Here is a tiny trained network, its code and every weight. The questions are about switching its units off for an input and a class, where a switched-off unit gives its printed mean instead of its output.

import numpy as np


def w(rows, s, z=0):
    codes = np.array(rows[::2]) - 128.0
    scale = np.full(codes.shape[1], s)
    scale[-1] = z or s
    return codes * scale


def f(y):
    return np.maximum(y, 0)


def log_softmax(a):
    a = a - a.max(-1, keepdims=True)
    return a - np.log(np.exp(a).sum(-1, keepdims=True))


def net(x, mask):
    res = np.array(x, float).reshape(1, 6) / 4 @ E
    y = f(res @ A[0][:, :-1].T + A[0][:, -1])
    res = res + np.where(mask, y, B[0][:, -1]) @ B[0][:, :-1]
    return log_softmax(res[-1] @ U[:, :-1].T + U[:, -1])


A, B = {}, {}
E = w([
[77,74,143,127,126,121],'x0',
[172,176,110,136,8,10],'x1',
[213,183,92,233,176,95],'x2',
[157,80,176,128,222,86],'x3',
[164,104,254,218,83,152],'x4',
[164,152,173,33,111,155],'x5',
],0.0065)
A[0] = w([
[166,129,200,122,128,186,211],'neuron 0',
[130,118,168,165,113,116,105],'neuron 1',
[111,140,79,204,138,185,103],'neuron 2',
[118,84,163,97,185,144,144],'neuron 3',
[164,116,191,1,108,129,254],'neuron 4',
[154,112,133,154,140,109,209],'neuron 5',
[134,107,65,120,144,87,195],'neuron 6',
[115,153,121,81,125,73,174],'neuron 7',
[134,110,167,156,152,118,71],'neuron 8',
[118,121,83,87,135,167,157],'neuron 9',
[74,183,100,96,105,159,228],'neuron 10',
[61,116,100,100,190,146,191],'neuron 11',
[136,130,99,102,102,192,184],'neuron 12',
[163,193,120,138,115,89,236],'neuron 13',
[172,176,135,134,156,117,144],'neuron 14',
[147,174,101,110,73,112,155],'neuron 15',
[155,184,90,142,162,135,167],'neuron 16',
[86,154,83,60,96,165,216],'neuron 17',
[121,67,181,81,213,161,176],'neuron 18',
[96,74,106,76,119,97,186],'neuron 19',
[146,80,182,147,126,173,181],'neuron 20',
[67,101,81,138,177,132,217],'neuron 21',
[172,76,145,172,146,115,223],'neuron 22',
[80,71,161,106,108,102,148],'neuron 23',
[132,107,136,172,114,132,70],'neuron 24',
],0.011,0.0032)
B[0] = w([
[151,148,212,157,96,180,210],'neuron 0',
[65,107,111,158,155,137,163],'neuron 1',
[197,100,131,100,161,200,179],'neuron 2',
[15,152,147,194,134,108,205],'neuron 3',
[179,118,185,118,46,207,254],'neuron 4',
[128,165,199,187,147,134,173],'neuron 5',
[172,151,142,123,81,160,195],'neuron 6',
[147,107,151,111,48,129,183],'neuron 7',
[128,98,121,146,102,132,157],'neuron 8',
[49,97,70,135,104,142,196],'neuron 9',
[125,86,77,116,47,124,214],'neuron 10',
[56,190,62,125,156,151,230],'neuron 11',
[110,66,101,122,58,122,187],'neuron 12',
[196,171,166,161,132,72,205],'neuron 13',
[170,172,130,112,166,157,173],'neuron 14',
[149,119,149,182,96,42,186],'neuron 15',
[254,186,129,100,150,116,188],'neuron 16',
[95,51,105,106,32,145,234],'neuron 17',
[27,162,128,232,109,119,248],'neuron 18',
[127,162,119,95,98,206,202],'neuron 19',
[80,92,213,172,147,235,200],'neuron 20',
[133,234,71,123,149,142,218],'neuron 21',
[112,137,187,173,167,132,195],'neuron 22',
[153,232,146,69,127,213,191],'neuron 23',
[87,85,143,150,142,137,149],'neuron 24',
],0.0064,0.0084)
U = w([
[114,93,126,102,193,91,76],'0',
[111,49,167,151,126,193,118],'1',
[149,91,130,148,80,52,124],'2',
[85,142,96,103,115,156,199],'3',
[105,58,122,74,197,66,1],'4',
[177,139,67,88,165,156,57],'5',
[246,220,160,107,162,161,142],'6',
[89,156,140,201,171,116,163],'7',
],0.011,0.005)

Each question gives the input, the list of numbers given to net, and the class t.
The units are the neurons (one row each of A and B). Each row of codes is followed by its name. A weight is (code - 128) times the scale printed after its matrix; where a second scale follows, it is the last column's (A, B and U).
mask holds one flag per neuron, in row order. A switched-off neuron (its flag False) gives its mean, the last column of its row in B, instead of its output. The means were averaged over made-up inputs and are rounded, as every weight is.
A unit's drop is (log p(t) with every unit on - log p(t) with that unit switched off) / (log p(t) with every unit on - log p(t) with every unit switched off).
The circuit of an input: a set's keep is (log p(t) with only the set's units on - log p(t) with every unit switched off) / (log p(t) with every unit on - log p(t) with every unit switched off). Starting from the 12 units with the biggest drops (on a tie, the unit counted first), units are removed one at a time, each time the one whose removal leaves the highest keep (on an exact tie, the one counted first), for as long as the keep stays at least 0.8.
circuit, biggest first: the units of the circuit, biggest drop first
unit that matters most: the unit with the biggest drop
k most important neurons: the k neurons with the biggest drops, biggest first
drop of u: that unit's drop, to one decimal
input [-3,-7,5,1,-8,-7], class 6: circuit, biggest first : [neuron 16]
input [-3,-5,-5,3,8,-4], class 7: 4 most important neurons : [neuron 18; neuron 17; neuron 3; neuron 4]
input [7,-5,-1,5,-5,-5], class 7: circuit, biggest first : [neuron 18; neuron 3]
input [2,6,-4,6,4,3], class 6: circuit, biggest first : [neuron 23; neuron 17]
input [-2,0,-5,7,7,-8], class 7: circuit, biggest first : [neuron 4; neuron 17]
input [0,-8,2,7,5,3], class 7: 2 most important neurons : [neuron 18; neuron 3]
input [3,-5,5,-3,-7,-1], class 5: 2 most important neurons : [neuron 16; neuron 2]
input [-6,-1,4,-7,-6,-3], class 6: 3 most important neurons : [neuron 16; neuron 13; neuron 2]
input [7,-6,-2,1,0,3], class 7: 4 most important neurons : [neuron 18; neuron 3; neuron 11; neuron 21]
input [3,7,6,-7,-7,6], class 2: drop of neuron 15 : 0.1
input [1,-8,1,-1,2,1], class 7: drop of neuron 18 : 0.3
input [-3,-8,3,6,7,1], class 7: drop of neuron 18 : 0.5
input [-5,2,5,-8,-8,-6], class 6: drop of neuron 23 : -0.1
input [-6,1,-5,-7,-1,4], class 2: unit that matters most : neuron 15
